Below are the code and all the weights of a small trained network. Each question names an input and a target symbol and asks about switching units off, where a switched-off unit gives its printed mean instead of its output.

import numpy as np


def w(rows, s, z=0):
    codes = np.array(rows[::2]) - 128.0
    scale = np.full(codes.shape[1], s)
    scale[-1] = z or s
    return codes * scale


def f(y):
    return np.maximum(y, 0)


def softmax(a):
    e = np.exp(a - a.max(-1, keepdims=True))
    return e / e.sum(-1, keepdims=True)


def log_softmax(a):
    a = a - a.max(-1, keepdims=True)
    return a - np.log(np.exp(a).sum(-1, keepdims=True))


def net(x, mask):
    ids = ['ΔΘΛΞΠΣΨαβεζημτω'.index(c) for c in x.split()]
    T = len(ids)
    res = E[ids] + P[:T]
    u = 0
    for l in range(3):
        q, k, v = (res @ M[l].T for M in (Q, K, V))
        z = softmax(np.where(np.tri(T) > 0, q @ k.T / 3**0.5, -1e9)) @ v
        res = res + np.where(mask[u], z, O[l][:, -1]) @ O[l][:, :-1]
        u += 1
        y = f(res @ A[l][:, :-1].T + A[l][:, -1])
        res = res + np.where(mask[u : u + 8], y, B[l][:, -1]) @ B[l][:, :-1]
        u += 8
    return log_softmax(res[-1] @ U[:, :-1].T + U[:, -1])


Q, K, V, O, A, B = {}, {}, {}, {}, {}, {}
E = w([
[164,120,63,114],'Δ',
[167,128,116,129],'Θ',
[163,139,153,142],'Λ',
[134,131,134,135],'Ξ',
[200,126,133,135],'Π',
[133,127,108,104],'Σ',
[184,117,107,91],'Ψ',
[148,126,111,97],'α',
[186,120,109,97],'β',
[142,127,93,93],'ε',
[135,126,98,87],'ζ',
[210,104,98,40],'η',
[28,108,81,68],'μ',
[103,120,32,20],'τ',
[2,63,252,149],'ω',
],0.0036)
P = w([
[97,180,151,104],'0',
[181,83,145,97],'1',
[123,82,59,176],'2',
[138,190,101,66],'3',
[205,46,205,121],'4',
[115,90,47,254],'5',
[137,199,112,64],'6',
[209,44,204,86],'7',
[108,82,47,207],'8',
[146,189,100,93],'9',
],0.0053)
Q[0] = w([
[78,130,71,207],'L0H1',
[46,69,107,118],'L0H1',
[61,130,166,252],'L0H1',
],0.026)
K[0] = w([
[190,157,174,17],'L0H1',
[160,161,239,147],'L0H1',
[78,162,168,2],'L0H1',
],0.022)
V[0] = w([
[136,69,138,101],'L0H1',
[47,190,42,62],'L0H1',
[241,253,105,94],'L0H1',
],0.0064)
O[0] = w([
[142,132,99,166,182],'L0H1',
[66,115,44,52,96],'L0H1',
[170,117,149,2,2],'L0H1',
],0.0075,0.00069)
A[0] = w([
[255,172,168,92,215],'L0N1',
[158,131,25,158,107],'L0N2',
[3,164,218,95,51],'L0N3',
[128,241,57,145,89],'L0N4',
[100,114,159,21,70],'L0N5',
[185,134,115,112,4],'L0N6',
[208,59,211,140,36],'L0N7',
[137,18,69,124,239],'L0N8',
],0.011,0.0011)
B[0] = w([
[6,139,147,123,233],'L0N1',
[89,152,183,146,208],'L0N2',
[147,239,101,178,183],'L0N3',
[193,201,111,67,190],'L0N4',
[216,146,154,68,167],'L0N5',
[127,109,87,111,143],'L0N6',
[150,111,14,166,222],'L0N7',
[90,60,119,185,255],'L0N8',
],0.018,0.0027)
Q[1] = w([
[96,143,30,129],'L1H1',
[140,124,76,145],'L1H1',
[132,2,45,108],'L1H1',
],0.0088)
K[1] = w([
[173,95,98,38],'L1H1',
[182,168,153,109],'L1H1',
[65,255,152,112],'L1H1',
],0.0079)
V[1] = w([
[35,194,217,2],'L1H1',
[99,45,37,166],'L1H1',
[112,233,235,97],'L1H1',
],0.0038)
O[1] = w([
[192,105,254,203,208],'L1H1',
[6,114,43,122,70],'L1H1',
[248,121,242,137,245],'L1H1',
],0.0036,0.0011)
A[1] = w([
[94,82,200,99,56],'L1N1',
[207,126,59,198,2],'L1N2',
[228,53,120,118,102],'L1N3',
[122,121,127,117,54],'L1N4',
[187,26,96,87,59],'L1N5',
[107,3,175,93,146],'L1N6',
[130,124,125,125,87],'L1N7',
[139,53,65,83,13],'L1N8',
],0.0065,0.0024)
B[1] = w([
[136,203,179,99,140],'L1N1',
[249,176,89,93,212],'L1N2',
[177,100,151,101,180],'L1N3',
[145,122,118,112,128],'L1N4',
[184,77,142,84,168],'L1N5',
[112,159,55,171,251],'L1N6',
[126,127,129,117,128],'L1N7',
[95,111,169,97,151],'L1N8',
],0.013,0.0022)
Q[2] = w([
[92,106,100,171],'L2H1',
[172,29,87,106],'L2H1',
[80,146,255,196],'L2H1',
],0.021)
K[2] = w([
[106,196,171,117],'L2H1',
[160,169,43,62],'L2H1',
[240,113,255,127],'L2H1',
],0.019)
V[2] = w([
[68,48,197,11],'L2H1',
[111,124,140,133],'L2H1',
[88,129,203,204],'L2H1',
],0.012)
O[2] = w([
[3,100,67,57,2],'L2H1',
[128,138,111,120,120],'L2H1',
[146,186,37,131,139],'L2H1',
],0.011,0.0089)
A[2] = w([
[7,67,98,174,87],'L2N1',
[150,165,125,133,27],'L2N2',
[81,95,15,85,6],'L2N3',
[34,124,88,242,247],'L2N4',
[111,187,172,85,225],'L2N5',
[75,41,193,160,121],'L2N6',
[202,99,106,112,115],'L2N7',
[168,166,151,110,3],'L2N8',
],0.013,0.0036)
B[2] = w([
[1,196,150,164,227],'L2N1',
[101,112,127,87,219],'L2N2',
[175,53,206,212,176],'L2N3',
[210,104,13,107,253],'L2N4',
[120,204,135,110,188],'L2N5',
[122,80,209,46,216],'L2N6',
[131,170,168,165,255],'L2N7',
[86,103,94,86,237],'L2N8',
],0.024,0.0096)
U = w([
[31,253,146,58,185],'Δ',
[99,180,40,92,181],'Θ',
[200,155,17,133,80],'Λ',
[249,58,93,122,124],'Ξ',
[138,115,67,227,78],'Π',
[177,48,117,96,177],'Σ',
[80,102,108,156,133],'Ψ',
[131,80,112,106,160],'α',
[96,102,113,156,144],'β',
[121,69,127,91,139],'ε',
[131,64,135,90,171],'ζ',
[39,116,185,180,45],'η',
[205,71,213,106,80],'μ',
[82,99,207,75,3],'τ',
[223,187,186,239,158],'ω',
],0.0036,0.0039)

Each question gives the input, a string of symbols that net reads in full, and the target symbol t.
The units are the heads (3 rows each of Q, K, V and O) and the neurons (one row each of A and B). Each row of codes is followed by its name. A weight is (code - 128) times the scale printed after its matrix; where a second scale follows, it is the last column's (O, A, B and U).
mask holds one flag per unit, layer by layer, with each layer's heads first. A switched-off unit (its flag False) gives its mean, the last column of its rows in O or B, instead of its output. The means were averaged over made-up inputs and are rounded, as every weight is.
A unit's drop is (log p(t) with every unit on - log p(t) with that unit switched off) / (log p(t) with every unit on - log p(t) with every unit switched off).
The circuit of an input: a set's keep is (log p(t) with only the set's units on - log p(t) with every unit switched off) / (log p(t) with every unit on - log p(t) with every unit switched off). Starting from the 12 units with the biggest drops (on a tie, the unit counted first), units are removed one at a time, each time the one whose removal leaves the highest keep (on an exact tie, the one counted first), for as long as the keep stays at least 0.8.
circuit, biggest first: the units of the circuit, biggest drop first
most important unit: the unit with the biggest drop
k most important neurons: the k neurons with the biggest drops, biggest first
k most important neurons of layer l: the k neurons of layer l with the biggest drops, biggest first
input μ Ψ μ Θ μ η ω Π, target ω: circuit, biggest first => L0N7; L2H1; L2N7
input Π α τ τ Π Σ ζ α ω, target Π: most important unit => L1H1
input β Ψ Π ζ, target Δ: 2 most important neurons => L2N4; L1N6
input Θ β ω Π ω Ψ, target Θ: 2 most important neurons => L0N2; L0N7
input μ Ξ α, target μ: 3 most important neurons => L0N3; L0N1; L2N6
input Ξ ω ε η ω Ξ μ ω ζ, target Ξ: 2 most important neurons of layer 0 => L0N3; L0N2
input ω Π α ω μ η, target ω: circuit, biggest first => L0N3; L2H1
input Π ω Π Σ Δ ω ε, target Δ: 2 most important neurons of layer 0 => L0N4; L0N1
input ω μ ω Σ α Ψ Π μ Σ, target ω: 3 most important neurons => L0N3; L2N7; L0N2
input Ξ Δ Ξ η, target Δ: 2 most important neurons of layer 0 => L0N7; L0N8
input τ Λ ε, target τ: 2 most important neurons of layer 0 => L0N5; L0N3
input Π Λ Ξ, target Π: 4 most important neurons => L2N4; L2N1; L2N3; L0N1
input ε Σ ζ Λ ω Ξ ω, target Θ: 2 most important neurons of layer 1 => L1N2; L1N6
input Δ Π Σ Π Λ Ξ, target Δ: 3 most important neurons => L2N1; L0N7; L0N2
input ω τ ω Ψ Π Δ, target ω: 2 most important neurons => L0N3; L2N7
input μ Ψ ω Θ, target Δ: 2 most important neurons of layer 0 => L0N4; L0N8
input μ ω ω Ξ, target Δ: 2 most important neurons => L2N4; L0N4
input ω τ β ω ω η μ η β α, target Δ: most important neuron => L0N7
input Σ Ξ η ε Π, target η: 2 most important neurons => L2N1; L0N7
input Θ ζ ω Σ μ μ, target Θ: 2 most important neurons => L2N4; L2N1
input Π Σ Ψ ε Π Δ, target Π: most important unit => L0N2
input Σ μ Ξ Ψ, target Δ: 3 most important neurons of layer 2 => L2N4; L2N5; L2N3
